Below is a small trained network, with its code and all its weights. Each question gives an input and a class and asks what happens when units are switched off, that is, made to give their printed mean instead of their output.

import numpy as np


def w(rows, s, z=0):
    codes = np.array(rows[::2]) - 128.0
    scale = np.full(codes.shape[1], s)
    scale[-1] = z or s
    return codes * scale


def norm(h):
    return h / np.sqrt((h * h).mean(-1, keepdims=True) + 1e-5)


def f(y):
    return y / 2 * (1 + np.tanh(0.7978845608 * (y + 0.044715 * y**3)))


def log_softmax(a):
    a = a - a.max(-1, keepdims=True)
    return a - np.log(np.exp(a).sum(-1, keepdims=True))


def net(x, mask):
    res = np.array(x, float).reshape(1, 7) / 4 @ E
    u = 0
    for l in range(2):
        y = f(norm(res) @ A[l][:, :-1].T + A[l][:, -1])
        res = res + np.where(mask[u : u + 12], y, B[l][:, -1]) @ B[l][:, :-1]
        u += 12
    return log_softmax(norm(res)[-1] @ U[:, :-1].T + U[:, -1])


A, B = {}, {}
E = w([
[72,95,255,139,231,5,72],'x0',
[142,146,151,138,120,142,124],'x1',
[123,127,125,122,131,125,132],'x2',
[136,150,145,133,121,139,122],'x3',
[202,139,154,91,25,12,165],'x4',
[164,13,170,11,104,181,38],'x5',
[120,117,119,116,137,121,140],'x6',
],0.0084)
A[0] = w([
[121,87,144,119,107,142,112,79],'0.n1',
[121,113,69,132,115,215,169,104],'0.n2',
[123,124,151,130,173,88,103,98],'0.n3',
[117,127,68,146,186,251,116,25],'0.n4',
[153,141,116,109,81,92,121,3],'0.n5',
[144,153,127,164,135,128,172,43],'0.n6',
[163,127,111,114,19,96,161,49],'0.n7',
[115,156,79,190,134,134,155,79],'0.n8',
[161,144,39,91,8,211,167,47],'0.n9',
[163,70,109,50,60,225,85,83],'0.n10',
[145,141,116,80,76,100,168,34],'0.n11',
[129,164,74,184,106,136,204,100],'0.n12',
],0.019,0.003)
B[0] = w([
[132,177,115,112,125,122,143,146],'0.n1',
[155,138,167,180,128,126,47,202],'0.n2',
[127,108,175,151,117,114,48,165],'0.n3',
[74,59,121,188,80,170,254,212],'0.n4',
[128,115,148,158,111,140,184,152],'0.n5',
[109,163,131,82,149,108,148,156],'0.n6',
[82,76,115,176,101,151,215,192],'0.n7',
[152,179,131,48,117,110,147,180],'0.n8',
[131,92,186,177,172,128,12,253],'0.n9',
[145,212,79,10,123,74,162,234],'0.n10',
[103,99,129,155,93,170,171,164],'0.n11',
[151,168,79,25,119,88,124,202],'0.n12',
],0.027,0.019)
A[1] = w([
[118,112,135,187,117,183,220,48],'1.n1',
[110,147,168,140,124,100,102,81],'1.n2',
[158,101,155,175,114,146,107,91],'1.n3',
[129,109,141,140,134,137,100,75],'1.n4',
[164,142,176,151,157,146,89,5],'1.n5',
[149,112,137,226,182,147,6,20],'1.n6',
[184,190,93,68,165,109,86,32],'1.n7',
[110,46,172,190,131,166,227,125],'1.n8',
[136,109,114,95,127,110,188,78],'1.n9',
[86,92,114,132,146,217,156,122],'1.n10',
[127,194,110,62,161,118,179,17],'1.n11',
[152,131,148,160,111,115,5,51],'1.n12',
],0.019,0.0026)
B[1] = w([
[98,10,193,186,151,136,145,192],'1.n1',
[164,128,54,120,89,221,143,178],'1.n2',
[75,171,76,88,177,109,158,166],'1.n3',
[125,198,74,149,112,105,167,149],'1.n4',
[102,92,55,134,70,129,78,168],'1.n5',
[194,180,6,188,141,190,69,225],'1.n6',
[67,107,167,84,104,117,246,206],'1.n7',
[91,62,238,148,72,168,220,214],'1.n8',
[111,171,142,195,214,148,75,174],'1.n9',
[179,124,158,183,2,23,157,160],'1.n10',
[189,122,152,61,135,98,4,207],'1.n11',
[156,144,72,242,228,152,89,248],'1.n12',
],0.018,0.017)
U = w([
[157,154,57,171,134,173,101,119],'0',
[142,170,141,6,117,92,133,235],'1',
[105,70,189,150,62,147,222,2],'2',
],0.017,0.00074)

Each question gives the input, the list of numbers given to net, and the class t.
The units are the neurons (one row each of A and B). Each row of codes is followed by its name. A weight is (code - 128) times the scale printed after its matrix; where a second scale follows, it is the last column's (A, B and U).
mask holds one flag per neuron, layer by layer. A switched-off neuron (its flag False) gives its mean, the last column of its row in B, instead of its output. The means were averaged over made-up inputs and are rounded, as every weight is.
A unit's drop is (log p(t) with every unit on - log p(t) with that unit switched off) / (log p(t) with every unit on - log p(t) with every unit switched off).
The circuit of an input: a set's keep is (log p(t) with only the set's units on - log p(t) with every unit switched off) / (log p(t) with every unit on - log p(t) with every unit switched off). Starting from the 12 units with the biggest drops (on a tie, the unit counted first), units are removed one at a time, each time the one whose removal leaves the highest keep (on an exact tie, the one counted first), for as long as the keep stays at least 0.8.
circuit, biggest first: the units of the circuit, biggest drop first
top k neurons: the k neurons with the biggest drops, biggest first
drop of u: that unit's drop, to one decimal
input [0,-3,4,4,-5,7,7], class 1: circuit, biggest first	(0.n10)
input [-4,-4,-1,-6,6,5,2], class 2: top 2 neurons	(0.n12, 0.n11)
input [0,-6,2,-8,6,-6,5], class 1: top 3 neurons	(0.n12, 0.n4, 0.n8)
input [8,-5,8,-2,7,4,-8], class 0: circuit, biggest first	(0.n10, 0.n4)
input [-2,-2,-3,7,5,6,-4], class 1: top 2 neurons	(0.n10, 0.n4)
input [6,7,7,5,6,6,-2], class 0: top 4 neurons	(0.n10, 0.n12, 0.n4, 0.n7)
input [-1,4,1,-2,-8,-5,6], class 2: top 2 neurons	(0.n4, 0.n10)
input [2,-6,4,-8,3,2,-5], class 2: top 2 neurons	(0.n10, 0.n9)
input [-1,5,7,-1,5,-4,-8], class 2: top 3 neurons	(0.n7, 0.n10, 0.n11)
input [-1,5,-3,-7,7,8,-6], class 1: top 2 neurons	(0.n10, 0.n4)
input [-2,7,6,-2,1,6,-8], class 1: drop of 0.n10	1.1
input [-1,7,-1,-7,-3,-6,-6], class 1: drop of 1.n12	0.0
input [-4,2,7,5,5,-8,-5], class 1: drop of 0.n12	1.2
input [8,-3,6,-1,8,6,4], class 0: drop of 0.n4	3.9
input [-3,-2,-5,2,-7,-3,3], class 2: circuit, biggest first	(0.n4)
